Here is a tiny trained network, its code and every weight. The questions are about switching its units off for an input and a class, where a switched-off unit gives its printed mean instead of its output.

import numpy as np


def w(rows, s, z=0):
    codes = np.array(rows[::2]) - 128.0
    scale = np.full(codes.shape[1], s)
    scale[-1] = z or s
    return codes * scale


def f(y):
    return np.maximum(y, 0)


def log_softmax(a):
    a = a - a.max(-1, keepdims=True)
    return a - np.log(np.exp(a).sum(-1, keepdims=True))


def net(x, mask):
    res = np.array(x, float).reshape(1, 5) / 4 @ E
    y = f(res @ A[0][:, :-1].T + A[0][:, -1])
    res = res + np.where(mask, y, B[0][:, -1]) @ B[0][:, :-1]
    return log_softmax(res[-1] @ U[:, :-1].T + U[:, -1])


A, B = {}, {}
E = w([
[34,129,67,57,27,30],'x0',
[192,148,27,251,167,44],'x1',
[227,118,250,147,54,57],'x2',
[120,244,172,73,230,65],'x3',
[255,195,49,51,56,172],'x4',
],0.0079)
A[0] = w([
[232,201,77,47,93,145,80],'neuron 0',
[118,183,196,30,181,126,126],'neuron 1',
[65,129,171,110,93,184,82],'neuron 2',
[59,126,103,74,68,47,42],'neuron 3',
[119,129,70,149,107,47,129],'neuron 4',
[193,127,191,142,157,168,23],'neuron 5',
[111,28,148,94,63,218,100],'neuron 6',
[146,68,67,211,93,124,108],'neuron 7',
[204,146,225,181,86,70,73],'neuron 8',
[151,247,128,93,182,70,28],'neuron 9',
[32,86,153,153,188,87,62],'neuron 10',
[159,116,168,146,82,106,27],'neuron 11',
[162,149,81,165,183,51,159],'neuron 12',
[52,140,2,124,156,180,19],'neuron 13',
[162,118,216,124,74,106,88],'neuron 14',
[105,158,83,148,204,238,93],'neuron 15',
[121,128,179,82,143,217,120],'neuron 16',
[75,164,92,143,49,46,72],'neuron 17',
[19,58,158,167,124,81,111],'neuron 18',
[137,174,95,153,157,66,132],'neuron 19',
[64,128,158,58,67,140,99],'neuron 20',
[53,160,78,95,143,175,95],'neuron 21',
[56,134,118,72,57,97,49],'neuron 22',
[147,114,43,205,122,78,140],'neuron 23',
[160,126,167,192,176,201,24],'neuron 24',
[147,20,95,165,35,198,106],'neuron 25',
[118,239,148,126,193,69,115],'neuron 26',
[164,136,187,118,80,63,89],'neuron 27',
[141,112,186,92,157,205,134],'neuron 28',
[192,155,14,48,63,198,74],'neuron 29',
[138,118,194,97,144,206,141],'neuron 30',
[189,149,95,238,183,137,124],'neuron 31',
[90,60,169,196,167,108,3],'neuron 32',
[78,151,162,50,122,161,179],'neuron 33',
],0.012,0.0051)
B[0] = w([
[170,199,228,90,183,124,234],'neuron 0',
[138,49,44,96,191,105,223],'neuron 1',
[128,156,135,118,151,57,185],'neuron 2',
[206,161,92,228,117,180,217],'neuron 3',
[171,164,106,209,92,89,206],'neuron 4',
[155,168,104,166,129,166,180],'neuron 5',
[119,57,51,117,172,54,223],'neuron 6',
[137,72,37,82,216,73,212],'neuron 7',
[42,226,104,76,98,184,237],'neuron 8',
[125,51,40,61,198,146,219],'neuron 9',
[152,165,214,79,198,140,204],'neuron 10',
[49,195,103,100,138,160,166],'neuron 11',
[116,148,132,126,98,42,229],'neuron 12',
[48,204,106,106,98,175,224],'neuron 13',
[48,195,92,126,107,139,204],'neuron 14',
[44,190,121,136,71,206,206],'neuron 15',
[126,147,112,157,93,51,196],'neuron 16',
[165,168,90,202,132,188,214],'neuron 17',
[177,181,195,75,197,142,223],'neuron 18',
[127,144,100,125,154,51,202],'neuron 19',
[153,165,108,149,97,21,210],'neuron 20',
[53,182,106,133,79,149,200],'neuron 21',
[192,164,85,198,112,174,205],'neuron 22',
[105,141,118,120,108,6,233],'neuron 23',
[199,173,77,202,152,190,186],'neuron 24',
[143,83,38,44,212,162,242],'neuron 25',
[165,40,51,81,189,148,233],'neuron 26',
[46,186,105,110,112,166,203],'neuron 27',
[175,138,110,202,103,70,192],'neuron 28',
[166,168,232,80,197,134,248],'neuron 29',
[167,156,120,185,104,56,196],'neuron 30',
[167,170,106,217,86,49,233],'neuron 31',
[162,160,203,70,197,137,187],'neuron 32',
[120,127,112,141,109,48,214],'neuron 33',
],0.011,0.013)
U = w([
[133,142,134,150,104,29,24],'0',
[135,77,73,80,178,135,78],'1',
[20,204,134,115,98,176,53],'2',
[180,172,253,94,176,133,13],'3',
[196,157,121,220,109,160,105],'4',
[137,138,133,133,125,88,254],'5',
],0.016,0.0087)

Each question gives the input, the list of numbers given to net, and the class t.
The units are the neurons (one row each of A and B). Each row of codes is followed by its name. A weight is (code - 128) times the scale printed after its matrix; where a second scale follows, it is the last column's (A, B and U).
mask holds one flag per neuron, in row order. A switched-off neuron (its flag False) gives its mean, the last column of its row in B, instead of its output. The means were averaged over made-up inputs and are rounded, as every weight is.
A unit's drop is (log p(t) with every unit on - log p(t) with that unit switched off) / (log p(t) with every unit on - log p(t) with every unit switched off).
The circuit of an input: a set's keep is (log p(t) with only the set's units on - log p(t) with every unit switched off) / (log p(t) with every unit on - log p(t) with every unit switched off). Starting from the 12 units with the biggest drops (on a tie, the unit counted first), units are removed one at a time, each time the one whose removal leaves the highest keep (on an exact tie, the one counted first), for as long as the keep stays at least 0.8.
units of the circuit, in order: the units of the circuit, biggest drop first
k most important neurons: the k neurons with the biggest drops, biggest first
drop of u: that unit's drop, to one decimal
input [-4,-3,-7,4,-6], class 2: units of the circuit, in order	[neuron 15]
input [6,6,7,6,0], class 2: 2 most important neurons	[neuron 8; neuron 27]
input [5,4,3,5,-4], class 1: 2 most important neurons	[neuron 26; neuron 9]
input [-3,6,-4,-7,3], class 1: 4 most important neurons	[neuron 25; neuron 7; neuron 20; neuron 30]
input [-7,-5,7,5,7], class 2: 4 most important neurons	[neuron 8; neuron 14; neuron 27; neuron 18]
input [-8,-4,-6,-7,3], class 4: 3 most important neurons	[neuron 24; neuron 28; neuron 30]
input [-5,6,3,-2,5], class 0: 2 most important neurons	[neuron 31; neuron 23]
input [-7,5,1,-7,8], class 3: 2 most important neurons	[neuron 29; neuron 0]
input [-7,5,7,7,-8], class 3: 4 most important neurons	[neuron 32; neuron 10; neuron 25; neuron 6]
input [-4,-6,-6,1,6], class 0: 4 most important neurons	[neuron 28; neuron 16; neuron 8; neuron 30]
input [-5,0,1,-5,2], class 1: 2 most important neurons	[neuron 25; neuron 3]
input [8,1,-7,5,3], class 4: 2 most important neurons	[neuron 3; neuron 22]
input [8,-5,3,0,-7], class 4: 4 most important neurons	[neuron 3; neuron 22; neuron 29; neuron 17]
input [-6,1,1,-8,2], class 1: units of the circuit, in order	[neuron 25]
input [6,1,-6,-5,4], class 2: 2 most important neurons	[neuron 13; neuron 21]
input [5,1,3,4,5], class 3: 2 most important neurons	[neuron 0; neuron 29]
input [-7,-4,-3,2,-8], class 3: 2 most important neurons	[neuron 10; neuron 32]
input [5,-8,-3,-7,-5], class 0: drop of neuron 20	2.0
input [6,-1,-3,-4,-1], class 4: drop of neuron 3	0.1
input [7,2,-6,1,-3], class 4: units of the circuit, in order	[neuron 3]
input [-8,-7,-8,4,1], class 2: drop of neuron 13	1.4
input [8,5,-3,0,6], class 4: drop of neuron 17	0.2
